Here is a tiny trained network, its code and every weight. The questions are about switching its units off for an input and a target symbol, where a switched-off unit gives its printed mean instead of its output.

import numpy as np


def w(rows, s, z=0):
    codes = np.array(rows[::2]) - 128.0
    scale = np.full(codes.shape[1], s)
    scale[-1] = z or s
    return codes * scale


def norm(h):
    return h / np.sqrt((h * h).mean(-1, keepdims=True) + 1e-5)


def f(y):
    return y / 2 * (1 + np.tanh(0.7978845608 * (y + 0.044715 * y**3)))


def softmax(a):
    e = np.exp(a - a.max(-1, keepdims=True))
    return e / e.sum(-1, keepdims=True)


def log_softmax(a):
    a = a - a.max(-1, keepdims=True)
    return a - np.log(np.exp(a).sum(-1, keepdims=True))


def net(x, mask):
    ids = ['αβγεζημξπστφω'.index(c) for c in x.split()]
    T = len(ids)
    res = E[ids] + P[:T]
    u = 0
    for l in range(2):
        r = norm(res)
        for j in range(3):
            rows = slice(2 * j, 2 * j + 2)
            q, k, v = (r @ M[l][rows].T for M in (Q, K, V))
            z = softmax(np.where(np.tri(T) > 0, q @ k.T / 2**0.5, -1e9)) @ v
            o = O[l][rows]
            res = res + np.where(mask[u + j], z, o[:, -1]) @ o[:, :-1]
        u += 3
        y = f(norm(res) @ A[l][:, :-1].T + A[l][:, -1])
        res = res + np.where(mask[u : u + 4], y, B[l][:, -1]) @ B[l][:, :-1]
        u += 4
    return log_softmax(norm(res)[-1] @ U[:, :-1].T + U[:, -1])


Q, K, V, O, A, B = {}, {}, {}, {}, {}, {}
E = w([
[172,129,142,131],'α',
[107,120,88,182],'β',
[111,138,87,157],'γ',
[127,119,101,172],'ε',
[93,174,92,128],'ζ',
[126,121,99,171],'η',
[154,183,88,86],'μ',
[170,190,90,92],'ξ',
[188,122,156,115],'π',
[113,36,140,153],'σ',
[104,71,81,66],'τ',
[84,129,105,155],'φ',
[254,3,73,109],'ω',
],0.024)
P = w([
[47,148,131,108],'0',
[227,98,94,171],'1',
[227,90,107,167],'2',
[235,89,125,159],'3',
[239,88,137,161],'4',
[242,101,148,154],'5',
[247,104,154,145],'6',
[254,115,156,131],'7',
[247,107,163,149],'8',
[244,122,160,146],'9',
],0.0055)
Q[0] = w([
[20,184,167,100],'L0H0',
[180,137,158,32],'L0H0',
[158,148,98,168],'L0H1',
[254,141,197,62],'L0H1',
[34,160,139,154],'L0H2',
[183,160,98,178],'L0H2',
],0.012)
K[0] = w([
[63,247,123,137],'L0H0',
[141,219,123,2],'L0H0',
[151,188,34,81],'L0H1',
[198,108,243,87],'L0H1',
[87,149,25,228],'L0H2',
[161,85,199,9],'L0H2',
],0.0081)
V[0] = w([
[75,136,210,34],'L0H0',
[125,170,227,49],'L0H0',
[165,48,254,101],'L0H1',
[168,156,198,167],'L0H1',
[82,72,26,244],'L0H2',
[64,244,120,138],'L0H2',
],0.0079)
O[0] = w([
[47,53,225,144,3],'L0H0',
[21,78,200,113,33],'L0H0',
[89,189,157,45,78],'L0H1',
[93,209,1,107,137],'L0H1',
[129,119,253,39,55],'L0H2',
[105,216,139,15,31],'L0H2',
],0.0061,0.0055)
A[0] = w([
[254,212,167,194,146],'L0N0',
[117,199,107,183,1],'L0N1',
[189,241,70,91,118],'L0N2',
[191,161,209,64,133],'L0N3',
],0.0085,0.0031)
B[0] = w([
[59,223,104,44,255],'L0N0',
[152,20,120,2,135],'L0N1',
[113,75,203,196,241],'L0N2',
[28,20,15,234,128],'L0N3',
],0.0082,0.0092)
Q[1] = w([
[162,4,122,73],'L1H0',
[7,243,161,158],'L1H0',
[68,228,141,92],'L1H1',
[88,137,175,186],'L1H1',
[197,80,161,67],'L1H2',
[194,15,93,122],'L1H2',
],0.013)
K[1] = w([
[214,102,154,140],'L1H0',
[22,150,128,205],'L1H0',
[25,154,200,194],'L1H1',
[141,163,131,190],'L1H1',
[146,137,52,131],'L1H2',
[250,117,104,86],'L1H2',
],0.017)
V[1] = w([
[173,182,95,216],'L1H0',
[97,58,42,25],'L1H0',
[183,152,66,43],'L1H1',
[163,133,117,244],'L1H1',
[73,36,115,141],'L1H2',
[203,64,75,254],'L1H2',
],0.011)
O[1] = w([
[246,143,144,108,254],'L1H0',
[40,67,20,29,132],'L1H0',
[90,141,118,46,151],'L1H1',
[157,32,198,146,200],'L1H1',
[212,121,79,110,119],'L1H2',
[144,46,167,125,248],'L1H2',
],0.011,0.0049)
A[1] = w([
[126,138,67,200,98],'L1N0',
[105,124,162,84,254],'L1N1',
[72,104,127,57,93],'L1N2',
[147,106,248,130,139],'L1N3',
],0.018,0.0096)
B[1] = w([
[103,22,114,170,187],'L1N0',
[124,5,184,79,244],'L1N1',
[61,145,5,193,179],'L1N2',
[35,116,149,128,254],'L1N3',
],0.015,0.0052)
U = w([
[221,127,123,128,115],'α',
[50,77,35,86,144],'β',
[115,137,85,166,220],'γ',
[203,13,107,7,3],'ε',
[154,137,160,50,151],'ζ',
[114,130,205,231,127],'η',
[77,199,106,75,196],'μ',
[83,139,175,115,164],'ξ',
[76,24,193,112,124],'π',
[136,46,82,232,26],'σ',
[191,160,81,72,111],'τ',
[155,138,155,63,159],'φ',
[59,139,100,197,163],'ω',
],0.013,0.0063)

Each question gives the input, a string of symbols that net reads in full, and the target symbol t.
The units are the heads (2 rows each of Q, K, V and O) and the neurons (one row each of A and B). Each row of codes is followed by its name. A weight is (code - 128) times the scale printed after its matrix; where a second scale follows, it is the last column's (O, A, B and U).
mask holds one flag per unit, layer by layer, with each layer's heads first. A switched-off unit (its flag False) gives its mean, the last column of its rows in O or B, instead of its output. The means were averaged over made-up inputs and are rounded, as every weight is.
A unit's drop is (log p(t) with every unit on - log p(t) with that unit switched off) / (log p(t) with every unit on - log p(t) with every unit switched off).
The circuit of an input: a set's keep is (log p(t) with only the set's units on - log p(t) with every unit switched off) / (log p(t) with every unit on - log p(t) with every unit switched off). Starting from the 12 units with the biggest drops (on a tie, the unit counted first), units are removed one at a time, each time the one whose removal leaves the highest keep (on an exact tie, the one counted first), for as long as the keep stays at least 0.8.
circuit, biggest first: the units of the circuit, biggest drop first
unit that matters most: the unit with the biggest drop
k most important neurons: the k neurons with the biggest drops, biggest first
top k neurons in layer l: the k neurons of layer l with the biggest drops, biggest first
heads that matter: for each layer, one digit per head in row order, 1 if its drop is at least 0.15 and else 0, layers parted by /
input π ω η, target ε: top 2 neurons in layer 1 -> (L1N2, L1N3)
input β μ π ω φ γ π φ, target μ: circuit, biggest first -> (L0H2, L1H2)
input μ β π β η μ ε π μ ζ, target η: heads that matter -> 111 / 000
input γ α μ μ γ β τ, target β: circuit, biggest first -> (L0N0, L1N2, L1H0, L0H2)
input β φ β γ μ, target μ: circuit, biggest first -> (L0H2, L1H2)
input ζ π α, target ω: heads that matter -> 111 / 101
input β τ π μ γ ε ζ, target μ: circuit, biggest first -> (L0H2, L1H2)
input μ μ τ γ η, target β: 2 most important neurons -> (L0N2, L0N3)
input ω ω π γ β η ζ π, target π: circuit, biggest first -> (L1N3)
input ζ ε ζ α, target ω: circuit, biggest first -> (L0H2, L0H1, L0N0, L1H2)
input π ε α ε σ β α, target β: heads that matter -> 111 / 100
input γ α μ η, target α: circuit, biggest first -> (L0H0, L1H0)
input π μ ω β μ α ω σ ξ, target β: 3 most important neurons -> (L0N2, L0N1, L1N2)
input ω π γ, target ε: top 2 neurons in layer 0 -> (L0N2, L0N3)
input β μ π φ ζ μ ω μ ξ, target μ: unit that matters most -> L0N0
input σ ω φ, target α: top 3 neurons in layer 0 -> (L0N0, L0N2, L0N1)
input μ γ σ φ, target η: heads that matter -> 111 / 100
input φ μ μ γ ζ π, target σ: 4 most important neurons -> (L0N0, L0N3, L1N0, L0N1)
input π μ ω μ, target β: circuit, biggest first -> (L0H0, L0H1, L0H2)
input μ α μ μ ω τ σ, target ε: unit that matters most -> L0N2
input μ π φ φ, target η: 2 most important neurons -> (L0N2, L0N0)
